Below are the code and all the weights of a small trained network. Each question names an input and a target symbol and asks about switching units off, where a switched-off unit gives its printed mean instead of its output.

import numpy as np


def w(rows, s, z=0):
    codes = np.array(rows[::2]) - 128.0
    scale = np.full(codes.shape[1], s)
    scale[-1] = z or s
    return codes * scale


def norm(h):
    return h / np.sqrt((h * h).mean(-1, keepdims=True) + 1e-5)


def f(y):
    return y / 2 * (1 + np.tanh(0.7978845608 * (y + 0.044715 * y**3)))


def softmax(a):
    e = np.exp(a - a.max(-1, keepdims=True))
    return e / e.sum(-1, keepdims=True)


def log_softmax(a):
    a = a - a.max(-1, keepdims=True)
    return a - np.log(np.exp(a).sum(-1, keepdims=True))


def net(x, mask):
    ids = ['αβδεθλξπτφω'.index(c) for c in x.split()]
    T = len(ids)
    res = E[ids] + P[:T]
    u = 0
    for l in range(3):
        r = norm(res)
        for j in range(2):
            rows = slice(2 * j, 2 * j + 2)
            q, k, v = (r @ M[l][rows].T for M in (Q, K, V))
            z = softmax(np.where(np.tri(T) > 0, q @ k.T / 2**0.5, -1e9)) @ v
            o = O[l][rows]
            res = res + np.where(mask[u + j], z, o[:, -1]) @ o[:, :-1]
        u += 2
        y = f(norm(res) @ A[l][:, :-1].T + A[l][:, -1])
        res = res + np.where(mask[u : u + 4], y, B[l][:, -1]) @ B[l][:, :-1]
        u += 4
    return log_softmax(norm(res)[-1] @ U[:, :-1].T + U[:, -1])


Q, K, V, O, A, B = {}, {}, {}, {}, {}, {}
E = w([
[148,55,3],'α',
[31,146,176],'β',
[120,93,72],'δ',
[120,123,98],'ε',
[165,132,116],'θ',
[83,139,74],'λ',
[71,124,70],'ξ',
[117,147,134],'π',
[144,134,222],'τ',
[193,120,144],'φ',
[117,76,72],'ω',
],0.025)
P = w([
[68,227,93],'0',
[71,130,3],'1',
[103,102,29],'2',
[87,117,29],'3',
[154,108,46],'4',
[185,63,173],'5',
[179,79,177],'6',
[185,64,167],'7',
[187,41,174],'8',
[178,163,130],'9',
[160,117,74],'10',
[151,88,68],'11',
],0.0066)
Q[0] = w([
[63,136,108],'L0H1',
[163,109,59],'L0H1',
[2,82,80],'L0H2',
[130,167,139],'L0H2',
],0.038)
K[0] = w([
[17,134,61],'L0H1',
[166,72,45],'L0H1',
[203,5,193],'L0H2',
[125,180,79],'L0H2',
],0.028)
V[0] = w([
[136,65,97],'L0H1',
[252,164,88],'L0H1',
[68,158,74],'L0H2',
[142,90,154],'L0H2',
],0.028)
O[0] = w([
[196,125,144,255],'L0H1',
[131,4,99,139],'L0H1',
[111,126,69,171],'L0H2',
[160,129,158,97],'L0H2',
],0.027,0.0077)
A[0] = w([
[87,240,129,4],'L0N1',
[187,123,221,96],'L0N2',
[239,183,240,92],'L0N3',
[166,136,254,139],'L0N4',
],0.016,0.0035)
B[0] = w([
[235,9,93,189],'L0N1',
[239,108,91,196],'L0N2',
[71,91,8,250],'L0N3',
[187,200,43,212],'L0N4',
],0.015,0.012)
Q[1] = w([
[175,82,200],'L1H1',
[134,132,221],'L1H1',
[163,163,2],'L1H2',
[164,63,108],'L1H2',
],0.037)
K[1] = w([
[145,112,18],'L1H1',
[209,198,106],'L1H1',
[108,5,155],'L1H2',
[165,134,209],'L1H2',
],0.03)
V[1] = w([
[110,156,91],'L1H1',
[19,122,251],'L1H1',
[139,119,37],'L1H2',
[132,67,79],'L1H2',
],0.024)
O[1] = w([
[96,108,86,149],'L1H1',
[254,159,94,32],'L1H1',
[121,68,95,230],'L1H2',
[201,85,80,249],'L1H2',
],0.024,0.02)
A[1] = w([
[128,255,121,221],'L1N1',
[154,234,179,155],'L1N2',
[72,45,135,231],'L1N3',
[29,156,78,250],'L1N4',
],0.024,0.0023)
B[1] = w([
[198,46,221,157],'L1N1',
[252,12,176,148],'L1N2',
[204,213,71,252],'L1N3',
[236,152,228,193],'L1N4',
],0.019,0.014)
Q[2] = w([
[131,68,170],'L2H1',
[126,39,191],'L2H1',
[179,180,138],'L2H2',
[176,163,255],'L2H2',
],0.036)
K[2] = w([
[188,73,105],'L2H1',
[215,60,101],'L2H1',
[134,188,208],'L2H2',
[225,110,253],'L2H2',
],0.03)
V[2] = w([
[120,82,204],'L2H1',
[66,253,148],'L2H1',
[2,131,122],'L2H2',
[84,122,150],'L2H2',
],0.043)
O[2] = w([
[159,27,178,55],'L2H1',
[2,158,185,4],'L2H1',
[129,132,21,100],'L2H2',
[163,106,61,86],'L2H2',
],0.035,0.037)
A[2] = w([
[126,5,164,134],'L2N1',
[156,168,92,92],'L2N2',
[196,254,225,80],'L2N3',
[54,74,42,255],'L2N4',
],0.031,0.007)
B[2] = w([
[78,14,3,192],'L2N1',
[161,149,204,242],'L2N2',
[224,23,219,230],'L2N3',
[112,29,212,244],'L2N4',
],0.03,0.011)
U = w([
[166,156,122,80],'α',
[86,6,114,128],'β',
[153,138,69,98],'δ',
[182,236,64,30],'ε',
[194,159,153,55],'θ',
[108,190,85,137],'λ',
[75,160,105,254],'ξ',
[165,211,179,158],'π',
[73,88,179,227],'τ',
[159,86,238,148],'φ',
[99,55,61,107],'ω',
],0.014,0.0064)

Each question gives the input, a string of symbols that net reads in full, and the target symbol t.
The units are the heads (2 rows each of Q, K, V and O) and the neurons (one row each of A and B). Each row of codes is followed by its name. A weight is (code - 128) times the scale printed after its matrix; where a second scale follows, it is the last column's (O, A, B and U).
mask holds one flag per unit, layer by layer, with each layer's heads first. A switched-off unit (its flag False) gives its mean, the last column of its rows in O or B, instead of its output. The means were averaged over made-up inputs and are rounded, as every weight is.
A unit's drop is (log p(t) with every unit on - log p(t) with that unit switched off) / (log p(t) with every unit on - log p(t) with every unit switched off).
most important unit: the unit with the biggest drop
top k neurons: the k neurons with the biggest drops, biggest first
top k neurons in layer l: the k neurons of layer l with the biggest drops, biggest first
input π ε λ ξ ε α β δ β λ ε λ, target π: top 2 neurons in layer 0 : L0N3, L0N4
input τ λ φ δ θ ε θ φ ξ θ ξ, target τ: top 2 neurons : L0N3, L0N1
input ε θ ε ω ξ θ ε π, target ε: top 3 neurons : L1N4, L1N3, L0N3
input β ε θ β λ, target β: top neuron : L1N3
input ξ β ε ε, target ξ: top 3 neurons : L0N1, L1N4, L0N3
input β θ ε, target β: top 3 neurons : L1N3, L2N1, L1N1
input ω λ τ λ ξ ε ξ θ θ τ ξ, target ω: top 2 neurons : L0N3, L2N4
input π τ ε ω θ ω θ ε π, target π: top 2 neurons : L1N4, L0N3
input ω ε δ φ ω α θ φ φ ε π, target ω: top 3 neurons : L0N3, L2N4, L1N2
input ε β α φ ω ξ ξ τ, target ε: top 4 neurons : L1N1, L1N4, L1N3, L0N3
input β θ π ξ π, target β: top 4 neurons : L2N1, L1N1, L1N2, L0N1
input π β δ, target π: top 3 neurons in layer 1 : L1N4, L1N2, L1N1
input τ π θ ε, target τ: top 2 neurons : L0N1, L0N4
input φ ξ θ ε ε θ α ξ ε ω ξ π, target φ: most important unit : L0H1
input ε π α θ π ξ π π ε δ λ, target ε: top 2 neurons in layer 2 : L2N3, L2N1
input ξ λ ε δ, target ξ: top 3 neurons in layer 0 : L0N2, L0N3, L0N1
input π τ π λ θ θ π λ β θ ξ, target π: top 3 neurons in layer 1 : L1N4, L1N1, L1N2
input ε θ ξ β β φ τ, target ε: top 3 neurons in layer 0 : L0N1, L0N3, L0N2
input ω π ξ ξ ξ θ ξ τ τ, target ω: top 2 neurons in layer 1 : L1N3, L1N2
input ξ ε ε π λ, target ξ: top 2 neurons in layer 1 : L1N3, L1N4
input π ξ ξ φ τ, target π: top 2 neurons in layer 0 : L0N3, L0N4
input ε δ π ξ, target ε: most important unit : L1H1
